Here is a tiny trained network, its code and every weight. The questions are about switching its units off for an input and a target symbol, where a switched-off unit gives its printed mean instead of its output.

import numpy as np


def w(rows, s, z=0):
    codes = np.array(rows[::2]) - 128.0
    scale = np.full(codes.shape[1], s)
    scale[-1] = z or s
    return codes * scale


def norm(h):
    return h / np.sqrt((h * h).mean(-1, keepdims=True) + 1e-5)


def f(y):
    return y / 2 * (1 + np.tanh(0.7978845608 * (y + 0.044715 * y**3)))


def softmax(a):
    e = np.exp(a - a.max(-1, keepdims=True))
    return e / e.sum(-1, keepdims=True)


def log_softmax(a):
    a = a - a.max(-1, keepdims=True)
    return a - np.log(np.exp(a).sum(-1, keepdims=True))


def net(x, mask):
    ids = ['ΔΩεηλστψ'.index(c) for c in x.split()]
    T = len(ids)
    res = E[ids] + P[:T]
    u = 0
    for l in range(2):
        r = norm(res)
        for j in range(2):
            rows = slice(2 * j, 2 * j + 2)
            q, k, v = (r @ M[l][rows].T for M in (Q, K, V))
            z = softmax(np.where(np.tri(T) > 0, q @ k.T / 2**0.5, -1e9)) @ v
            o = O[l][rows]
            res = res + np.where(mask[u + j], z, o[:, -1]) @ o[:, :-1]
        u += 2
        y = f(norm(res) @ A[l][:, :-1].T + A[l][:, -1])
        res = res + np.where(mask[u : u + 12], y, B[l][:, -1]) @ B[l][:, :-1]
        u += 12
    return log_softmax(norm(res)[-1] @ U[:, :-1].T + U[:, -1])


Q, K, V, O, A, B = {}, {}, {}, {}, {}, {}
E = w([
[111,151,141],'Δ',
[81,116,98],'Ω',
[76,127,117],'ε',
[113,83,117],'η',
[91,106,130],'λ',
[150,126,103],'σ',
[112,77,110],'τ',
[101,129,253],'ψ',
],0.026)
P = w([
[193,185,255],'0',
[27,236,139],'1',
[94,143,95],'2',
[126,114,88],'3',
[172,68,77],'4',
[150,109,82],'5',
[124,149,98],'6',
[166,84,90],'7',
[123,149,106],'8',
[109,175,116],'9',
[103,176,83],'10',
[167,84,100],'11',
[164,93,102],'12',
[130,127,84],'13',
],0.0051)
Q[0] = w([
[191,35,182],'L0H1',
[219,251,89],'L0H1',
[248,181,87],'L0H2',
[139,137,192],'L0H2',
],0.017)
K[0] = w([
[175,25,190],'L0H1',
[205,243,211],'L0H1',
[128,129,6],'L0H2',
[57,87,120],'L0H2',
],0.015)
V[0] = w([
[142,171,188],'L0H1',
[125,205,82],'L0H1',
[214,142,110],'L0H2',
[212,127,248],'L0H2',
],0.012)
O[0] = w([
[163,159,153,37],'L0H1',
[178,66,147,101],'L0H1',
[173,78,48,51],'L0H2',
[177,5,196,254],'L0H2',
],0.011,0.0082)
A[0] = w([
[187,95,58,212],'L0N1',
[249,127,46,153],'L0N2',
[143,167,164,143],'L0N3',
[103,105,78,6],'L0N4',
[152,145,83,165],'L0N5',
[109,115,125,41],'L0N6',
[123,152,127,126],'L0N7',
[153,101,121,136],'L0N8',
[171,168,53,104],'L0N9',
[117,172,127,100],'L0N10',
[164,166,179,215],'L0N11',
[98,156,101,39],'L0N12',
],0.019,0.002)
B[0] = w([
[68,165,167,239],'L0N1',
[6,189,166,243],'L0N2',
[210,123,134,172],'L0N3',
[137,143,197,202],'L0N4',
[157,152,164,138],'L0N5',
[101,113,110,192],'L0N6',
[144,101,131,109],'L0N7',
[120,163,107,248],'L0N8',
[159,247,153,240],'L0N9',
[160,89,100,165],'L0N10',
[210,124,181,238],'L0N11',
[129,61,112,182],'L0N12',
],0.023,0.0017)
Q[1] = w([
[17,93,134],'L1H1',
[152,89,214],'L1H1',
[244,134,177],'L1H2',
[61,6,157],'L1H2',
],0.022)
K[1] = w([
[101,141,5],'L1H1',
[118,25,99],'L1H1',
[248,111,167],'L1H2',
[51,101,237],'L1H2',
],0.02)
V[1] = w([
[150,33,200],'L1H1',
[2,109,116],'L1H1',
[123,22,109],'L1H2',
[33,253,174],'L1H2',
],0.016)
O[1] = w([
[7,191,84,176],'L1H1',
[142,214,194,254],'L1H1',
[183,143,127,199],'L1H2',
[110,109,221,123],'L1H2',
],0.014)
A[1] = w([
[118,155,99,184],'L1N1',
[169,135,80,45],'L1N2',
[177,129,42,46],'L1N3',
[143,130,110,124],'L1N4',
[91,133,218,173],'L1N5',
[128,216,197,51],'L1N6',
[167,167,88,4],'L1N7',
[127,151,134,9],'L1N8',
[213,129,80,35],'L1N9',
[118,90,202,203],'L1N10',
[112,212,164,161],'L1N11',
[140,251,61,152],'L1N12',
],0.017,0.0032)
B[1] = w([
[136,140,163,148],'L1N1',
[138,106,69,127],'L1N2',
[195,115,87,134],'L1N3',
[116,143,120,122],'L1N4',
[194,81,110,247],'L1N5',
[127,25,2,249],'L1N6',
[90,83,44,124],'L1N7',
[109,96,100,127],'L1N8',
[120,163,84,147],'L1N9',
[166,180,228,200],'L1N10',
[47,158,128,251],'L1N11',
[239,143,173,204],'L1N12',
],0.018,0.012)
U = w([
[130,67,80,18],'Δ',
[123,236,141,144],'Ω',
[131,160,61,121],'ε',
[125,124,131,8],'η',
[199,92,45,120],'λ',
[248,112,188,192],'σ',
[95,108,131,106],'τ',
[132,128,157,156],'ψ',
],0.013,0.0013)

Each question gives the input, a string of symbols that net reads in full, and the target symbol t.
The units are the heads (2 rows each of Q, K, V and O) and the neurons (one row each of A and B). Each row of codes is followed by its name. A weight is (code - 128) times the scale printed after its matrix; where a second scale follows, it is the last column's (O, A, B and U).
mask holds one flag per unit, layer by layer, with each layer's heads first. A switched-off unit (its flag False) gives its mean, the last column of its rows in O or B, instead of its output. The means were averaged over made-up inputs and are rounded, as every weight is.
A unit's drop is (log p(t) with every unit on - log p(t) with that unit switched off) / (log p(t) with every unit on - log p(t) with every unit switched off).
The circuit of an input: a set's keep is (log p(t) with only the set's units on - log p(t) with every unit switched off) / (log p(t) with every unit on - log p(t) with every unit switched off). Starting from the 12 units with the biggest drops (on a tie, the unit counted first), units are removed one at a time, each time the one whose removal leaves the highest keep (on an exact tie, the one counted first), for as long as the keep stays at least 0.8.
circuit, biggest first: the units of the circuit, biggest drop first
top k neurons: the k neurons with the biggest drops, biggest first
k most important neurons of layer l: the k neurons of layer l with the biggest drops, biggest first
heads that matter: for each layer, one digit per head in row order, 1 if its drop is at least 0.15 and else 0, layers parted by /
input τ Ω ψ τ Ω Δ η λ, target Δ: circuit, biggest first : (L1N6)
input Δ Ω ψ ψ λ ψ τ λ ψ Ω ε, target ε: 2 most important neurons of layer 0 : (L0N2; L0N11)
input Ω ε ψ λ Ω λ Ω η ε ψ ε, target σ: top 3 neurons : (L0N10; L0N12; L1N6)
input Δ Ω Ω Ω Ω Δ Ω Ω ε Ω Ω, target ε: circuit, biggest first : (L1H1; L0N2; L0H2)
input ε Ω Ω Ω τ λ ψ Ω Ω λ τ, target λ: 3 most important neurons of layer 0 : (L0N12; L0N10; L0N11)
input ψ σ ε λ η ψ λ, target Ω: top 3 neurons : (L0N2; L0N9; L0N1)
input τ τ ψ τ Ω, target Δ: 3 most important neurons of layer 1 : (L1N6; L1N5; L1N12)
input η ψ ψ ψ η Ω τ Ω Ω σ Ω ψ τ τ, target τ: heads that matter : 10 / 10
input λ Ω ε ε σ η τ, target τ: 3 most important neurons of layer 1 : (L1N12; L1N6; L1N11)
input ψ η η λ η η λ Ω, target Ω: 3 most important neurons of layer 0 : (L0N2; L0N1; L0N9)
input ε Ω ψ Δ Ω, target λ: heads that matter : 01 / 01
input Δ η ε, target ε: heads that matter : 01 / 11
input Ω Δ ε, target σ: heads that matter : 01 / 10
input ψ τ λ Ω Ω ψ Ω Ω ε Δ τ Ω η, target Ω: most important neuron of layer 0 : (L0N2)
input τ Ω Ω Δ Ω τ ε η, target λ: 2 most important neurons of layer 0 : (L0N2; L0N1)
input η ψ η τ ψ ψ Ω Δ τ ε, target τ: heads that matter : 10 / 10
input τ λ Δ η Δ Δ τ Ω Ω, target Δ: top 2 neurons : (L1N6; L0N12)
input Ω Ω Δ, target λ: heads that matter : 00 / 00
input η σ λ Δ η, target τ: 2 most important neurons of layer 1 : (L1N12; L1N6)
input ψ τ η Ω η Ω τ τ Ω η Ω Ω Ω, target Ω: top 4 neurons : (L0N2; L1N6; L1N5; L1N12)
input Δ Ω Ω Ω η ψ Ω Ω Ω, target ε: top 2 neurons : (L1N10; L0N2)
input Δ Ω η Δ τ η Ω τ Δ λ, target ε: 3 most important neurons of layer 0 : (L0N2; L0N1; L0N11)
input η Ω Δ Ω Ω η ψ ψ Ω η λ, target τ: heads that matter : 00 / 10
input ψ η Ω Ω Ω λ Δ η Δ Ω ψ, target τ: heads that matter : 11 / 11
